Below are the code and all the weights of a small trained network. Each question names an input and a class and asks about switching units off, where a switched-off unit gives its printed mean instead of its output.

import numpy as np


def w(rows, s, z=0):
    codes = np.array(rows[::2]) - 128.0
    scale = np.full(codes.shape[1], s)
    scale[-1] = z or s
    return codes * scale


def norm(h):
    return h / np.sqrt((h * h).mean(-1, keepdims=True) + 1e-5)


def f(y):
    return y / 2 * (1 + np.tanh(0.7978845608 * (y + 0.044715 * y**3)))


def log_softmax(a):
    a = a - a.max(-1, keepdims=True)
    return a - np.log(np.exp(a).sum(-1, keepdims=True))


def net(x, mask):
    res = np.array(x, float).reshape(1, 2) / 4 @ E
    u = 0
    for l in range(3):
        y = f(norm(res) @ A[l][:, :-1].T + A[l][:, -1])
        res = res + np.where(mask[u : u + 4], y, B[l][:, -1]) @ B[l][:, :-1]
        u += 4
    return log_softmax(norm(res)[-1] @ U[:, :-1].T + U[:, -1])


A, B = {}, {}
E = w([
[236,178,62],'x0',
[72,121,253],'x1',
],0.0036)
A[0] = w([
[121,175,117,204],'0.n0',
[28,171,81,68],'0.n1',
[1,92,113,200],'0.n2',
[147,125,185,1],'0.n3',
],0.0089,0.00065)
B[0] = w([
[192,82,135,138],'0.n0',
[133,122,144,160],'0.n1',
[1,208,175,253],'0.n2',
[95,140,154,142],'0.n3',
],0.0054,0.0044)
A[1] = w([
[230,120,229,77],'1.n0',
[254,78,88,7],'1.n1',
[91,152,163,253],'1.n2',
[188,130,122,52],'1.n3',
],0.007,0.0022)
B[1] = w([
[138,71,129,177],'1.n0',
[200,215,114,250],'1.n1',
[201,106,87,252],'1.n2',
[64,253,165,141],'1.n3',
],0.0068,0.0028)
A[2] = w([
[152,224,56,253],'2.n0',
[161,155,52,210],'2.n1',
[151,14,253,157],'2.n2',
[223,228,78,146],'2.n3',
],0.0063,0.0028)
B[2] = w([
[181,50,214,255],'2.n0',
[92,19,206,193],'2.n1',
[152,252,2,187],'2.n2',
[122,172,255,250],'2.n3',
],0.0058,0.0043)
U = w([
[159,96,115,2],'0',
[166,88,76,7],'1',
[180,215,53,118],'2',
[71,174,138,227],'3',
[114,8,109,67],'4',
[221,128,234,193],'5',
],0.014,0.0062)

Each question gives the input, the list of numbers given to net, and the class t.
The units are the neurons (one row each of A and B). Each row of codes is followed by its name. A weight is (code - 128) times the scale printed after its matrix; where a second scale follows, it is the last column's (A, B and U).
mask holds one flag per neuron, layer by layer. A switched-off neuron (its flag False) gives its mean, the last column of its row in B, instead of its output. The means were averaged over made-up inputs and are rounded, as every weight is.
A unit's drop is (log p(t) with every unit on - log p(t) with that unit switched off) / (log p(t) with every unit on - log p(t) with every unit switched off).
The circuit of an input: a set's keep is (log p(t) with only the set's units on - log p(t) with every unit switched off) / (log p(t) with every unit on - log p(t) with every unit switched off). Starting from all 12 units, units are removed one at a time, each time the one whose removal leaves the highest keep (on an exact tie, the one counted first), for as long as the keep stays at least 0.8.
circuit, biggest first: the units of the circuit, biggest drop first
k most important neurons: the k neurons with the biggest drops, biggest first
top k neurons in layer l: the k neurons of layer l with the biggest drops, biggest first
drop when u is switched off: that unit's drop, to one decimal
input [-1,1], class 3: 2 most important neurons	(0.n2 1.n1)
input [-1,-1], class 3: circuit, biggest first	(0.n2)
input [3,3], class 2: 4 most important neurons	(1.n0 0.n3 0.n2 2.n2)
input [-4,-6], class 4: 2 most important neurons	(1.n1 2.n3)
input [-3,-8], class 5: 2 most important neurons	(0.n2 2.n3)
input [-2,1], class 3: circuit, biggest first	(0.n2 2.n3)
input [1,1], class 2: 4 most important neurons	(0.n2 1.n0 0.n3 2.n2)
input [5,5], class 2: 2 most important neurons	(1.n0 2.n2)
input [-5,-6], class 4: 2 most important neurons	(2.n3 2.n2)
input [0,7], class 2: 2 most important neurons	(2.n2 1.n2)
input [6,6], class 2: 4 most important neurons	(1.n0 2.n2 1.n1 0.n3)
input [7,8], class 2: top 2 neurons in layer 1	(1.n0 1.n1)
input [3,-7], class 5: drop when 0.n0 is switched off	0.0
input [2,5], class 2: drop when 2.n2 is switched off	0.3
input [-5,-8], class 4: circuit, biggest first	(1.n1)
input [6,7], class 2: drop when 1.n1 is switched off	0.1
